Below are the code and all the weights of a small trained network. Each question names an input and a class and asks about switching units off, where a switched-off unit gives its printed mean instead of its output.

import numpy as np


def w(rows, s, z=0):
    codes = np.array(rows[::2]) - 128.0
    scale = np.full(codes.shape[1], s)
    scale[-1] = z or s
    return codes * scale


def norm(h):
    return h / np.sqrt((h * h).mean(-1, keepdims=True) + 1e-5)


def f(y):
    return np.maximum(y, 0)


def log_softmax(a):
    a = a - a.max(-1, keepdims=True)
    return a - np.log(np.exp(a).sum(-1, keepdims=True))


def net(x, mask):
    res = np.array(x, float).reshape(1, 7) / 4 @ E
    u = 0
    for l in range(4):
        y = f(norm(res) @ A[l][:, :-1].T + A[l][:, -1])
        res = res + np.where(mask[u : u + 6], y, B[l][:, -1]) @ B[l][:, :-1]
        u += 6
    return log_softmax(norm(res)[-1] @ U[:, :-1].T + U[:, -1])


A, B = {}, {}
E = w([
[41,163,153,135,172],'x0',
[181,134,71,76,70],'x1',
[68,17,190,40,154],'x2',
[170,37,88,94,254],'x3',
[96,88,76,179,86],'x4',
[166,74,249,219,70],'x5',
[81,84,77,136,87],'x6',
],0.0059)
A[0] = w([
[75,187,103,67,109,5],'L0N1',
[119,227,186,42,30,60],'L0N2',
[196,176,188,215,2,37],'L0N3',
[87,220,88,168,143,207],'L0N4',
[211,44,120,145,16,64],'L0N5',
[92,136,164,145,63,86],'L0N6',
],0.0046,0.0024)
B[0] = w([
[57,139,183,101,141,156],'L0N1',
[187,29,171,229,80,217],'L0N2',
[89,207,2,34,125,252],'L0N3',
[145,226,50,144,47,230],'L0N4',
[69,181,127,215,106,228],'L0N5',
[138,115,112,169,110,182],'L0N6',
],0.0055,0.0027)
A[1] = w([
[83,93,204,120,118,62],'L1N1',
[110,56,70,152,120,100],'L1N2',
[157,116,245,111,254,112],'L1N3',
[31,171,97,93,167,2],'L1N4',
[134,108,108,223,206,59],'L1N5',
[161,224,151,71,203,129],'L1N6',
],0.0077,0.0024)
B[1] = w([
[137,118,99,139,174,199],'L1N1',
[138,92,154,162,151,188],'L1N2',
[251,152,149,96,198,254],'L1N3',
[109,143,100,96,136,182],'L1N4',
[143,44,189,171,131,177],'L1N5',
[116,100,99,115,113,201],'L1N6',
],0.011,0.0041)
A[2] = w([
[69,1,132,129,61,157],'L2N1',
[197,27,121,33,169,174],'L2N2',
[93,69,118,197,139,99],'L2N3',
[187,115,186,118,126,3],'L2N4',
[211,109,15,229,152,148],'L2N5',
[132,128,236,135,91,125],'L2N6',
],0.007,0.0019)
B[2] = w([
[143,35,185,78,7,198],'L2N1',
[209,96,221,236,181,254],'L2N2',
[59,85,194,129,79,168],'L2N3',
[129,222,143,108,183,161],'L2N4',
[176,126,162,253,111,218],'L2N5',
[200,152,52,133,216,169],'L2N6',
],0.0059)
A[3] = w([
[95,106,159,80,69,78],'L3N1',
[207,22,212,147,87,192],'L3N2',
[180,85,196,64,42,150],'L3N3',
[172,236,200,117,80,105],'L3N4',
[59,179,153,138,112,124],'L3N5',
[133,187,134,8,1,6],'L3N6',
],0.0075,0.002)
B[3] = w([
[213,26,224,126,136,148],'L3N1',
[83,118,175,129,174,254],'L3N2',
[9,166,194,195,86,178],'L3N3',
[152,243,54,183,75,173],'L3N4',
[235,99,1,147,188,150],'L3N5',
[62,89,211,186,147,164],'L3N6',
],0.0054,0.0083)
U = w([
[55,23,179,140,61,192],'0',
[43,158,27,45,162,63],'1',
[188,104,181,96,245,191],'2',
[142,100,98,14,107,2],'3',
[140,239,69,190,55,190],'4',
],0.012,0.0056)

Each question gives the input, the list of numbers given to net, and the class t.
The units are the neurons (one row each of A and B). Each row of codes is followed by its name. A weight is (code - 128) times the scale printed after its matrix; where a second scale follows, it is the last column's (A, B and U).
mask holds one flag per neuron, layer by layer. A switched-off neuron (its flag False) gives its mean, the last column of its row in B, instead of its output. The means were averaged over made-up inputs and are rounded, as every weight is.
A unit's drop is (log p(t) with every unit on - log p(t) with that unit switched off) / (log p(t) with every unit on - log p(t) with every unit switched off).
The circuit of an input: a set's keep is (log p(t) with only the set's units on - log p(t) with every unit switched off) / (log p(t) with every unit on - log p(t) with every unit switched off). Starting from the 12 units with the biggest drops (on a tie, the unit counted first), units are removed one at a time, each time the one whose removal leaves the highest keep (on an exact tie, the one counted first), for as long as the keep stays at least 0.8.
units of the circuit, in order: the units of the circuit, biggest drop first
unit that matters most: the unit with the biggest drop
top k neurons: the k neurons with the biggest drops, biggest first
drop of u: that unit's drop, to one decimal
input [0,-4,-2,2,-4,-7,-1], class 1: top 2 neurons -> [L0N4, L1N3]
input [5,1,-3,4,7,-5,-8], class 1: units of the circuit, in order -> [L1N3, L2N2]
input [-5,4,2,-5,-7,-5,-4], class 4: unit that matters most -> L3N4
input [-2,1,0,0,0,5,-8], class 4: top 2 neurons -> [L3N4, L0N3]
input [2,5,0,1,4,0,0], class 0: top 2 neurons -> [L1N3, L0N3]
input [8,3,0,-6,-7,7,-7], class 4: top 3 neurons -> [L3N4, L0N3, L2N2]
input [-4,7,5,-6,-6,6,-7], class 4: top 2 neurons -> [L3N4, L2N6]
input [6,-2,2,-2,-5,-5,-2], class 1: top 2 neurons -> [L0N4, L1N4]
input [-8,-6,-5,7,-2,0,6], class 0: drop of L2N3 -> 0.1
input [-8,-6,-3,2,3,-2,6], class 0: drop of L0N1 -> 0.0
input [4,5,0,3,0,-6,-1], class 1: drop of L1N3 -> 0.2
input [-1,-5,-1,2,3,-7,3], class 1: drop of L0N4 -> 0.2
